Below are the code and all the weights of a small trained network. Each question names an input and a target symbol and asks about switching units off, where a switched-off unit gives its printed mean instead of its output.

import numpy as np


def w(rows, s, z=0):
    codes = np.array(rows[::2]) - 128.0
    scale = np.full(codes.shape[1], s)
    scale[-1] = z or s
    return codes * scale


def f(y):
    return np.maximum(y, 0)


def softmax(a):
    e = np.exp(a - a.max(-1, keepdims=True))
    return e / e.sum(-1, keepdims=True)


def log_softmax(a):
    a = a - a.max(-1, keepdims=True)
    return a - np.log(np.exp(a).sum(-1, keepdims=True))


def net(x, mask):
    ids = ['δεηλξπσφψ'.index(c) for c in x.split()]
    T = len(ids)
    res = E[ids] + P[:T]
    u = 0
    for l in range(2):
        r = res
        for j in range(2):
            rows = slice(4 * j, 4 * j + 4)
            q, k, v = (r @ M[l][rows].T for M in (Q, K, V))
            z = softmax(np.where(np.tri(T) > 0, q @ k.T / 4**0.5, -1e9)) @ v
            o = O[l][rows]
            res = res + np.where(mask[u + j], z, o[:, -1]) @ o[:, :-1]
        u += 2
        y = f(res @ A[l][:, :-1].T + A[l][:, -1])
        res = res + np.where(mask[u : u + 8], y, B[l][:, -1]) @ B[l][:, :-1]
        u += 8
    return log_softmax(res[-1] @ U[:, :-1].T + U[:, -1])


Q, K, V, O, A, B = {}, {}, {}, {}, {}, {}
E = w([
[182,51,102,131,144,225],'δ',
[80,187,190,173,78,91],'ε',
[134,158,44,118,248,130],'η',
[180,159,92,8,128,66],'λ',
[99,186,156,124,165,212],'ξ',
[75,219,185,148,123,153],'π',
[108,174,128,215,86,154],'σ',
[149,101,130,201,39,228],'φ',
[233,139,79,177,74,79],'ψ',
],0.017)
P = w([
[105,247,140,17,87,125],'0',
[65,138,110,74,139,117],'1',
[78,113,101,83,156,132],'2',
[131,154,144,110,163,93],'3',
[151,141,130,107,168,131],'4',
[123,115,131,128,156,132],'5',
[138,110,126,126,156,157],'6',
[159,103,134,142,161,144],'7',
[156,110,117,158,154,148],'8',
[158,100,131,171,148,150],'9',
[208,132,186,132,144,194],'10',
[189,102,141,196,148,132],'11',
[141,97,97,128,132,215],'12',
[186,99,145,185,134,165],'13',
],0.013)
Q[0] = w([
[133,146,98,135,158,2],'L0H0',
[177,86,134,42,142,119],'L0H0',
[202,109,76,192,108,81],'L0H0',
[63,67,134,208,177,199],'L0H0',
[123,202,165,168,167,92],'L0H1',
[148,183,181,180,151,204],'L0H1',
[141,246,137,159,98,158],'L0H1',
[128,78,115,82,41,147],'L0H1',
],0.0089)
K[0] = w([
[109,208,118,152,146,118],'L0H0',
[45,100,81,42,119,134],'L0H0',
[243,80,63,199,92,147],'L0H0',
[47,75,155,203,212,186],'L0H0',
[103,137,148,184,105,145],'L0H1',
[151,119,235,254,199,180],'L0H1',
[146,90,113,227,109,163],'L0H1',
[94,211,168,129,58,102],'L0H1',
],0.0077)
V[0] = w([
[181,158,95,109,130,155],'L0H0',
[125,146,136,2,150,124],'L0H0',
[118,135,173,127,99,92],'L0H0',
[148,157,139,153,171,150],'L0H0',
[100,174,90,135,87,162],'L0H1',
[197,159,162,131,108,105],'L0H1',
[106,128,171,107,243,99],'L0H1',
[110,146,111,141,185,137],'L0H1',
],0.0096)
O[0] = w([
[132,12,39,109,181,96,242],'L0H0',
[183,109,51,229,89,247,125],'L0H0',
[145,147,30,83,171,155,95],'L0H0',
[100,13,217,9,200,81,205],'L0H0',
[147,85,133,14,148,77,254],'L0H1',
[66,76,180,94,144,109,171],'L0H1',
[154,253,135,169,71,158,64],'L0H1',
[14,162,147,187,152,39,160],'L0H1',
],0.0041,0.0036)
A[0] = w([
[126,173,97,141,175,160,133],'L0N0',
[132,132,96,164,190,119,74],'L0N1',
[94,138,143,16,111,102,122],'L0N2',
[133,109,149,206,156,171,255],'L0N3',
[153,121,150,101,76,92,243],'L0N4',
[74,135,84,103,143,121,89],'L0N5',
[6,111,149,115,132,155,78],'L0N6',
[101,108,139,174,172,142,172],'L0N7',
],0.011,0.0023)
B[0] = w([
[138,155,91,129,181,196,220],'L0N0',
[38,119,203,144,161,168,180],'L0N1',
[71,59,135,84,112,107,185],'L0N2',
[67,139,175,114,96,124,253],'L0N3',
[83,110,86,193,150,49,201],'L0N4',
[139,146,86,150,162,93,162],'L0N5',
[99,2,77,153,76,210,223],'L0N6',
[140,71,151,155,141,91,213],'L0N7',
],0.0085,0.0051)
Q[1] = w([
[113,184,255,99,187,87],'L1H0',
[75,128,10,112,133,193],'L1H0',
[182,234,95,72,182,74],'L1H0',
[97,167,102,100,86,146],'L1H0',
[81,175,72,179,179,131],'L1H1',
[133,77,242,152,88,125],'L1H1',
[147,115,87,109,101,86],'L1H1',
[124,82,134,231,114,129],'L1H1',
],0.0072)
K[1] = w([
[69,78,125,208,152,155],'L1H0',
[136,152,143,73,154,131],'L1H0',
[110,129,12,140,95,125],'L1H0',
[131,161,148,92,101,146],'L1H0',
[147,100,145,118,145,87],'L1H1',
[160,122,152,138,192,58],'L1H1',
[169,135,97,71,122,146],'L1H1',
[133,109,152,161,107,133],'L1H1',
],0.011)
V[1] = w([
[152,162,154,50,193,135],'L1H0',
[3,215,176,94,38,91],'L1H0',
[176,149,231,85,96,232],'L1H0',
[84,174,153,87,171,191],'L1H0',
[159,93,142,185,158,82],'L1H1',
[106,119,179,109,126,159],'L1H1',
[137,111,62,80,186,154],'L1H1',
[117,89,152,75,116,106],'L1H1',
],0.011)
O[1] = w([
[136,193,138,180,62,97,116],'L1H0',
[85,189,227,26,217,154,64],'L1H0',
[62,158,159,172,187,3,88],'L1H0',
[133,136,124,11,68,2,247],'L1H0',
[81,204,46,51,95,158,93],'L1H1',
[154,68,211,176,104,98,147],'L1H1',
[153,164,72,130,143,27,253],'L1H1',
[40,113,147,100,182,83,168],'L1H1',
],0.008,0.0048)
A[1] = w([
[211,91,75,246,124,75,141],'L1N0',
[158,143,95,89,192,64,123],'L1N1',
[179,132,169,220,110,228,84],'L1N2',
[142,86,178,171,82,177,109],'L1N3',
[161,179,86,140,228,143,78],'L1N4',
[119,202,108,115,209,89,173],'L1N5',
[135,144,52,126,124,2,1],'L1N6',
[222,125,66,74,115,126,165],'L1N7',
],0.0091,0.0057)
B[1] = w([
[131,198,125,86,189,160,253],'L1N0',
[62,5,183,80,98,163,164],'L1N1',
[134,249,70,100,85,63,156],'L1N2',
[63,235,113,89,184,105,153],'L1N3',
[26,242,139,250,55,169,141],'L1N4',
[77,140,126,187,43,70,170],'L1N5',
[132,72,214,155,79,189,182],'L1N6',
[187,95,174,164,254,96,193],'L1N7',
],0.0065,0.016)
U = w([
[113,167,182,123,149,185,31],'δ',
[113,149,147,115,147,83,162],'ε',
[157,37,127,123,172,125,115],'η',
[119,118,142,98,148,156,44],'λ',
[104,163,94,96,86,155,188],'ξ',
[170,126,94,115,53,107,254],'π',
[133,121,146,152,90,90,15],'σ',
[100,157,149,247,115,142,149],'φ',
[134,186,111,145,150,101,193],'ψ',
],0.013,0.0062)

Each question gives the input, a string of symbols that net reads in full, and the target symbol t.
The units are the heads (4 rows each of Q, K, V and O) and the neurons (one row each of A and B). Each row of codes is followed by its name. A weight is (code - 128) times the scale printed after its matrix; where a second scale follows, it is the last column's (O, A, B and U).
mask holds one flag per unit, layer by layer, with each layer's heads first. A switched-off unit (its flag False) gives its mean, the last column of its rows in O or B, instead of its output. The means were averaged over made-up inputs and are rounded, as every weight is.
A unit's drop is (log p(t) with every unit on - log p(t) with that unit switched off) / (log p(t) with every unit on - log p(t) with every unit switched off).
The circuit of an input: a set's keep is (log p(t) with only the set's units on - log p(t) with every unit switched off) / (log p(t) with every unit on - log p(t) with every unit switched off). Starting from the 12 units with the biggest drops (on a tie, the unit counted first), units are removed one at a time, each time the one whose removal leaves the highest keep (on an exact tie, the one counted first), for as long as the keep stays at least 0.8.
circuit, biggest first: the units of the circuit, biggest drop first
unit that matters most: the unit with the biggest drop
top k neurons: the k neurons with the biggest drops, biggest first
top k neurons in layer l: the k neurons of layer l with the biggest drops, biggest first
input φ ψ ψ ψ σ ψ π φ λ, target η: unit that matters most -> L0N2
input φ π π π η ψ ξ δ ξ π σ ψ, target ψ: top 2 neurons -> [L0N4 L0N3]
input δ η σ, target φ: circuit, biggest first -> [L1H0 L0N6 L0H0]
input π π π ψ π ψ π η δ ψ η δ ε, target π: circuit, biggest first -> [L0N1 L1H0 L0N6]
input π π ψ π ψ ε π σ η η ε, target π: top 3 neurons in layer 0 -> [L0N1 L0N7 L0N0]
input ψ ψ σ, target ξ: circuit, biggest first -> [L1H0 L1N2 L0N6 L0N4]
input σ η π, target λ: circuit, biggest first -> [L1H0 L0N6 L1N0]
input ψ ε δ π π ε δ λ ξ φ ψ π φ, target ξ: circuit, biggest first -> [L1N7 L1N3]
input φ σ δ λ π, target φ: top 3 neurons -> [L0N0 L1N0 L0N2]
input ψ π ε, target ξ: top 2 neurons -> [L0N6 L0N3]
input φ π λ λ π π ψ δ π φ η, target φ: circuit, biggest first -> [L1N4 L0N0]
input ψ ψ ψ η η φ, target π: top 3 neurons -> [L0N1 L0N6 L0N4]
input η λ π η η δ ε π ψ ε ψ δ ξ, target ξ: circuit, biggest first -> [L1H1 L0N6 L1N7 L1N6]
input ε λ σ π φ σ δ δ ψ π π ξ, target ε: circuit, biggest first -> [L1H0]
input δ π δ δ φ ψ ε ψ π ε, target ξ: circuit, biggest first -> [L1H1 L1N7]
input ε π π, target δ: circuit, biggest first -> [L1H0 L0N6]
input ψ φ σ, target ξ: top 3 neurons -> [L0N6 L1N2 L0N4]
input λ ε ψ λ, target ψ: top 3 neurons in layer 1 -> [L1N0 L1N4 L1N7]
input ψ ξ ψ η ξ σ, target π: top 2 neurons -> [L0N1 L1N7]
input σ δ σ η ψ π ξ π λ, target η: unit that matters most -> L1N7
input δ π π, target φ: circuit, biggest first -> [L0N6 L1H0 L0H0]
input π η δ ψ ψ ψ δ ψ π π, target ξ: circuit, biggest first -> [L1H1 L1N7]
input π ε ψ π δ ε π φ π δ π λ ξ, target ε: circuit, biggest first -> [L1H0 L0H0]
input ξ π π σ π φ π φ φ π, target η: circuit, biggest first -> [L0H1 L1N0]
input π δ π π ψ π φ, target ξ: top 2 neurons in layer 1 -> [L1N7 L1N6]
input λ σ π η π ψ π ψ ξ π ε ε π φ, target δ: top 2 neurons in layer 0 -> [L0N0 L0N6]
input ξ δ ξ π π, target σ: top neuron in layer 1 -> [L1N0]
